(in the rows, 128 means zero)
Facts:
q303 δ 268; q199 δ 268; q577 δ 717; q110 δ 717; q498 δ 717
q889 δ 268; q150 δ 268; q15 δ 717; q731 δ 717; q488 δ 268
q363 δ 717; q753 δ 717; q553 δ 268; q845 δ 268; q698 δ 268
q326 δ 717; q438 δ 268; q507 δ 717; q747 δ 268; q659 δ 717
q289 δ 717; q680 δ 268; q664 δ 717; q872 δ 268; q555 δ 717
q832 δ 268; q836 δ 717; q988 δ 268; q283 δ 717; q210 δ 717
q335 δ 268; q858 δ 268; q759 δ 268; q364 δ 268; q180 δ 268
q394 δ 268; q618 δ 268; q750 δ 268; q980 δ 717; q447 δ 268
q624 δ 268; q807 δ 268; q376 δ 268; q172 δ 268; q156 δ 717
q427 δ 268; q668 δ 717; q344 δ 717; q898 δ 268; q399 δ 268
q433 δ 268; q644 δ 717; q271 δ 268; q789 δ 268; q743 δ 268
q446 δ 268; q132 δ 268; q422 δ 268; q494 δ 717; q797 δ 268
q19 δ 268; q595 δ 268; q862 δ 717; q348 δ 717; q819 δ 717
q301 δ 717; q293 δ 268; q707 δ 268; q779 δ 717; q218 δ 268
q112 δ 268; q33 δ 268; q10 δ 268; q228 δ 268; q308 δ 717
q113 δ 268; q410 δ 717; q500 δ 717; q69 δ 268; q773 δ 268
q44 δ 717; q162 δ 268; q42 δ 268; q585 δ 717; q468 δ 717
q124 δ 268; q27 δ 268; q942 δ 268; q906 δ 268; q346 δ 717
q729 δ 717; q255 δ 268; q213 δ 268; q254 δ 717; q473 δ 268
q518 δ 268; q949 δ 268; q922 δ 268; q43 δ 268; q712 δ 268
q391 δ 268; q129 δ 268; q984 δ 268; q687 δ 268; q784 δ 268
q774 δ 268; q138 δ 717; q788 δ 717; q829 δ 268; q281 δ 717
q80 δ 268; q380 δ 268; q853 δ 268; q204 δ 268; q209 δ 268
q136 δ 268; q401 δ 268; q964 δ 268; q583 δ 268; q118 δ 268
q966 δ 717; q224 δ 268; q294 δ 717; q251 δ 268; q904 δ 717
q227 δ 268; q90 δ 268; q544 δ 268; q268 δ 268; q280 δ 717
q170 δ 268; q13 δ 717; q875 δ 717; q76 δ 268; q303 ρ q112
q199 ρ q427; q577 ρ q399; q110 ρ q427; q498 ρ q773; q498 ρ q829
q889 ρ q427; q150 ρ q988; q150 ρ q112; q15 ρ q110; q731 ρ q788
q488 ρ q743; q488 ρ q301; q363 ρ q906; q845 ρ q112; q326 ρ q680
q438 ρ q301; q747 ρ q283; q680 ρ q427; q664 ρ q427; q872 ρ q427
q555 ρ q942; q832 ρ q427; q832 ρ q283; q988 ρ q427; q283 ρ q819
q210 ρ q779; q210 ρ q906; q335 ρ q289; q858 ρ q942; q759 ρ q289
q759 ρ q112; q364 ρ q401; q364 ρ q43; q180 ρ q410; q180 ρ q687
q180 ρ q394; q394 ρ q210; q618 ρ q743; q618 ρ q210; q750 ρ q427
q980 ρ q889; q980 ρ q90; q447 ρ q213; q447 ρ q544; q624 ρ q251
q807 ρ q906; q376 ρ q271; q376 ρ q680; q172 ρ q210; q156 ρ q988
q668 ρ q544; q344 ρ q204; q344 ρ q427; q898 ρ q819; q399 ρ q779
q433 ρ q949; q644 ρ q750; q644 ρ q33; q271 ρ q473; q271 ρ q829
q789 ρ q779; q446 ρ q427; q446 ρ q779; q132 ρ q659; q422 ρ q308
q422 ρ q845; q19 ρ q680; q19 ρ q829; q595 ρ q44; q862 ρ q966
q348 ρ q473; q348 ρ q427; q348 ρ q829; q819 ρ q427; q301 ρ q427
q293 ρ q779; q707 ρ q494; q707 ρ q829; q218 ρ q427; q33 ρ q289
q33 ρ q427; q33 ρ q680; q10 ρ q473; q10 ρ q446; q228 ρ q832
q228 ρ q335; q228 ρ q779; q308 ρ q829; q113 ρ q577; q410 ρ q427
q69 ρ q829; q44 ρ q294; q162 ρ q779; q162 ρ q293; q42 ρ q254
q42 ρ q33; q585 ρ q281; q585 ρ q210; q468 ρ q293; q124 ρ q544
q27 ρ q42; q942 ρ q308; q942 ρ q427; q906 ρ q427; q346 ρ q836
q346 ρ q170; q346 ρ q889; q729 ρ q500; q255 ρ q743; q255 ρ q829
q213 ρ q829; q254 ρ q829; q473 ρ q427; q922 ρ q906; q43 ρ q289
q43 ρ q427; q43 ρ q906; q712 ρ q446; q391 ρ q427; q129 ρ q779
q984 ρ q583; q687 ρ q577; q687 ρ q753; q774 ρ q518; q138 ρ q251
q138 ρ q427; q138 ρ q829; q788 ρ q210; q829 ρ q427; q281 ρ q743
q281 ρ q753; q80 ρ q698; q380 ρ q500; q853 ρ q427; q853 ρ q43
q204 ρ q743; q209 ρ q829; q136 ρ q364; q401 ρ q308; q401 ρ q224
q964 ρ q348; q964 ρ q112; q583 ρ q779; q118 ρ q210; q966 ρ q199
q966 ρ q784; q966 ρ q427; q224 ρ q112; q904 ρ q410; q227 ρ q427
q227 ρ q750; q280 ρ q553; q13 ρ q326; q875 ρ q446; q875 ρ q69
q875 ρ q906; q875 ρ q271; q76 ρ q797

Known rows:
q268: [123 143 135 126 123 105 132 134 116 141 165 160 194 103 160 156 101 125
 189 123  90 185 130 137 111 170 122 141 157  91 150 127 166 158 154 113]
q228: [143 138 154 127 117 128 109 118 118 162 136 127 166  92 158 135  92 128
 192 154 142 178 101  94 112 176 102 148 128  85 135 110 125 171 156 134]
q949: [159 136 137 125 141  97 140 138 119 131 168 194 176  99 157 161 117 115
 213 145  69 206 144 162 117 189 134 109 164 109 160 139 162 163 187 100]
q544: [ 91 144 141 108 136 125 125 161 146 139 147 208 173  96 160 163 121 121
 241 128  86 183 101 153  60 158 114 154 181  81 127 119 130 136 155 129]
q773: [110 130 144 121 136 122 124 155 118 149 119 188 170  80 157 152 109 114
 213 131 108 182 115 118  70 158 121 144 150  83 134 116 136 141 151 123]
q774: [107 144 141 120 109  98 131 112 104 143 168 149 198 114 151 171  95 139
 182 130  74 171 124 123 128 164 112 145 155  77 153 122 189 156 135 118]
q27: [129 132 151 143 125 120 114 131 113 155 117 165 175  86 164 151  91 120
 205 140 131 174 108 102  96 162 114 143 140  81 139 111 138 152 151 138]
q583: [131 147 141  89 131 138 121 137 127 159 153 126 149  96 151 126 111 126
 185 145 118 197 110 116  95 183 102 152 137  88 126 117 119 176 157 112]
q224: [136 143 151 155 110  87 133 154 123 150 119 145 175  76 149 128 122  99
 187 130 120 178  96  99 103 139 115 138 164 104 152 124 136 150 177 136]
q301: [124 142 114  81 156 127 102 137  72 144 119 214 163  96 154 139 114  92
 175 160 141 142 108 110  82 146 114 175 127 144 143 128 120 142 188 124]
q555: [131 146 124 103 145 120  92 118  79 147 124 207 178 103 155 145 105 101
 184 167 155 131  99 108 102 147 107 177 131 145 149 126 124 145 187 136]
q836: [126 147 100  76 153 123 113 134  65 131 141 217 167 108 156 140 103  92
 170 159 118 150 114 123  81 145 118 171 129 134 138 133 133 143 198 118]
q13: [134 147 118  98 145 122  92 116  72 145 132 206 179 109 158 145 100 102
 176 166 153 133 104 110 101 150 110 175 124 140 146 125 128 147 189 136]
q988: [127 129 140 126 133 121 127 152 108 149 110 169 159  77 159 140  96 109
 196 137 118 185 111  98  75 154 120 140 138  81 126 113 128 147 163 126]
q150: [144 139 155 162 112 100 118 131 116 157 114 143 177  82 154 142  98 113
 191 141 141 169  97  87 112 152 111 139 143  94 149 116 138 154 165 143]
q729: [141 171 125  91 158  70  81  97  89 128 186 190 248 151 159 150  92 118
 151 116 167 157 148 138 123 143 140 193 160 142 125 147 130 153 198 111]
q227: [137 127 150 141 127 126 111 122 104 157 114 161 172  83 167 154  77 122
 203 148 140 174 109  92  96 167 112 142 126  77 133 107 135 155 151 135]
q281: [122 144 135  65 163 127  87 130  83 155 127 186 176  96 140 141 148 114
 175 149 157 136 136 116 115 172 104 185 132 172 178 124 134 160 150 106]

Rows:
No name comes twice in this set of rows, the named rows included.
[118 124 158 109 147 126 113 150 113 159 109 160 172  71 151 147 128 127
 198 126 128 180 141 106  96 180 114 149 138 106 157 112 144 157 120 105]	q204
[136 134 160 119 130 133 102 120 115 167 125 135 172  89 157 144 100 135
 195 144 149 176 121  96 116 184 103 151 126  93 151 108 136 174 134 124]	q180
[130 130 162 114 136 133 103 128 118 168 119 137 173  82 152 145 114 137
 197 137 148 174 130  99 112 186 104 151 129 102 156 108 138 169 122 116]	q618
[138 148 131 100 144 132  82 100  82 155 135 192 175 113 159 144  99 115
 186 175 171 127  98 103 115 159  99 182 121 142 150 120 120 156 180 143]	q875
[134 142 130  92 153 126  83 115  74 154 120 199 181  97 152 148 116 110
 178 163 170 128 116 102 111 161 105 178 122 154 164 120 131 154 163 128]	q344
[120 145 120  92 153 122  95 131  81 144 122 220 170  99 156 145 115  99
 189 161 147 134 102 114  86 145 111 178 137 143 147 125 119 139 184 135]	q254
[135 139 141 131 120 109 128 146 116 152 124 149 163  84 153 130 103 107
 189 140 122 184 102  99  94 153 114 138 145  89 133 119 127 154 172 128]	q335
[128 161 115  39 154 134 100 134  95 147 158 167 150 112 143 116 137 107
 160 160 135 156 112 128 103 167 100 184 137 155 150 132 110 169 189 108]	q577
[117 162  96  18 162 138 122 164  96 138 157 181 130 107 139 105 149  92
 159 158 104 172 107 139  66 153 108 184 145 147 128 138  96 159 207  99]	q779
[103 125 146  84 156 129 130 181 117 152 105 174 155  62 144 136 147 113
 195 113 102 193 144 119  65 170 123 148 149 108 147 118 136 150 128  89]	q743
[112 148 119  41 168 126 103 152  88 147 133 190 161  94 137 130 164 105
 166 143 132 151 137 132  94 165 110 184 141 172 167 132 126 157 165  94]	q753
[145 142 154 160 107  97 120 132 120 156 119 134 179  83 153 136 103 111
 188 139 140 172  92  89 116 148 108 139 149  97 152 119 136 155 171 143]	q759
[131 138 147  97 136 135 119 141 120 158 134 136 155  85 151 132 111 125
 187 141 124 190 120 110  93 179 108 149 133  92 137 115 123 171 150 111]	q394
[133 145 128 105 145 126  82 107  76 149 125 208 182 108 160 153  97 111
 188 170 169 124  99 102 107 152 104 178 125 142 151 121 126 148 180 143]	q138

Now the same objects, written a new way:
Known rows:
q172: [ 81  93 158 170 142 124 127 129 132 139  87 149 175]
q964: [163 147 159 131 146 102 122 105 106 102 121 173 128]
q773: [173  87  82 141 146 140 100  98 120 128 128 123 122]
q759: [143 152 172 128 149 100 133 110 106 116 116 174 108]
q69: [167  89 124 145 148 147 112 104 117 102 125 121 131]
q906: [123  84 125 109 140 129 109 112 135 178 123 117 136]
q399: [ 69 100 160 152 143 122 167 127 110 167  95 109 116]
q251: [153  81  83 119 142 141  97 106 121 146 148 113 123]
q27: [145  96 123 148 154 153 112  97  97  81 145 151 126]
q293: [ 74 104 152 137 144 127 175 125 102 175  92  89  83]
q984: [ 76 113 162 160 152 134 176 122  88 141  92 110 100]
q150: [139 159 170 122 146  91 124 112 105 123 125 180 121]
q853: [129 116 168 119 142 128 123 115  97  96 139 155 142]
q289: [154 178 126  61  91 121 138 148 190 188 138  91  70]
q308: [206 203 125  84  96 106 125 150 194 150 122 122 105]
q494: [207 157  90 116  97 142 126 140 192 118 129  93 117]
q301: [146 155 122  93  88 128 124 157 186 131 136 110 155]
q875: [164 183 177 136  95 144 170 159 157  52 114 115 137]

Rows:
No name comes twice in this set of rows, the named rows included.
[154  90 136 177 141 137 109 105 122  74 113 157 194]	q255
[ 81 117 186 144 149 128 177 118  83 110 110 130 105]	q228
[117  90 129 133 141 133 104 114 106 105 135 156 176]	q438
[112  85 111  97 143 142 102 106 107 149 159 122 126]	q784
[155  93 143 154 155 160 127  99  92  56 133 143 140]	q376
[159 132 111  81 142  80  96 105 148 234 118 134  79]	q112
[149 171 138  81  88 137 136 159 171 112 147 102 132]	q110
[149  93 126 110 146 144 117 104 109 128 133 111 115]	q473
[128 131 122  63 136 103 123 145  82 152 147  97 144]	q889
[123 171 149 109  94 126 151 163 175 115 127 117 159]	q904
[156 163 126 123 102 150 142 143 156  81 150 120 112]	q13

